Small tables with named rows and columns. After each table, cells are looked up by row and column.

Table sotuven
,fedizi,gipam,zapod,lor,doripeb,luk
tal,42,152,171,216,233,136
labidam,181,139,142,171,218,120
banekel,187,188,161,138,122,141
semube,206,118,156,141,150,199

gipam of semube = 118
fedizi of labidam = 181
gipam of banekel = 188
lor of semube = 141
gipam of labidam = 139
zapod of labidam = 142
doripeb of labidam = 218
luk of labidam = 120
luk of semube = 199
gipam of tal = 152
zapod of banekel = 161
doripeb of tal = 233
lor of labidam = 171

sudi
          gog  rorogum   mer   vas  lesuku  sataz
fotasi    1.5     -3.6  -1.6  -1.6    -3.9   -1.4
kapas    -2.1      2.9   1.1  -2.9     5.7   -4.8
baf      -0.5     -3.8  -3.5  -0.7    -8.2    0.0
vuzag    -0.5     -2.1  -7.0   1.2    -4.7   -4.6
gifi     -1.6      3.5   3.7  -7.2     0.7   -4.1
kif       0.4     -7.6  -3.1   1.9    -8.2    3.7
mal      -3.5      2.5   3.0  -5.8     2.9   -1.3
fumosug  -0.7      0.1   2.2  -6.8    -4.2   -2.5
labiga    0.6     -5.6  -8.1   3.2    -8.3    0.1
totopip  -2.3     -0.4   5.5  -7.0     0.1    1.6

What is the mer of fumosug in sudi?
2.2
What is the lesuku of fumosug in sudi?
-4.2
What is the vas of labiga in sudi?
3.2
What is the gog of labiga in sudi?
0.6
What is the rorogum of kapas in sudi?
2.9
What is the mer of vuzag in sudi?
-7.0
What is the sataz of mal in sudi?
-1.3
What is the vas of fotasi in sudi?
-1.6
What is the rorogum of kif in sudi?
-7.6
What is the lesuku of kif in sudi?
-8.2
What is the sataz of totopip in sudi?
1.6

bapev
columns: gokesu, bepu, mun
fav: [136, 19, 230]
nog: [45, 137, 46]
nos: [56, 122, 54]

What is the mun of nog in bapev? 46
What is the bepu of fav in bapev? 19
What is the bepu of nog in bapev? 137
What is the gokesu of nos in bapev? 56
What is the mun of fav in bapev? 230
What is the gokesu of nog in bapev? 45
What is the mun of nos in bapev? 54

tigem
          kef  nizev  vazil   ker  tudug   vus  kedonaf  guban  fiteda  gariv
daz        11     39    209  -125    383  -284     -522    362      41    161
keruke   -134    -55    -28  -255    533  -236     -148     59     234    539
vavi      182     10    124   -31    185  -131     -474    641     -90    -62
dofi       96     32    187   -78    277  -228     -531    501     -23     29
dodifib  -110    -13     96  -217    535  -281     -310    137     169    449
nokudu    -61     20    183  -170    479  -302     -442    239     106    312
pef       -96   -107   -316  -298    340  -112      151    -46     351    526
sor      -126    -94   -175  -284    463  -174       14      3     293    568

What is the fiteda of daz in tigem?
41
What is the kedonaf of dofi in tigem?
-531
What is the vus of vavi in tigem?
-131
What is the kef of daz in tigem?
11
What is the guban of pef in tigem?
-46
What is the nizev of daz in tigem?
39
What is the tudug of dofi in tigem?
277
What is the guban of keruke in tigem?
59
What is the ker of sor in tigem?
-284
What is the nizev of dodifib in tigem?
-13
What is the gariv of daz in tigem?
161
What is the nizev of dofi in tigem?
32
What is the gariv of vavi in tigem?
-62
What is the tudug of vavi in tigem?
185
What is the vus of sor in tigem?
-174
What is the vazil of vavi in tigem?
124
What is the ker of pef in tigem?
-298
What is the guban of vavi in tigem?
641
What is the vus of dodifib in tigem?
-281
What is the kedonaf of nokudu in tigem?
-442
Which row has the largest kedonaf? pef

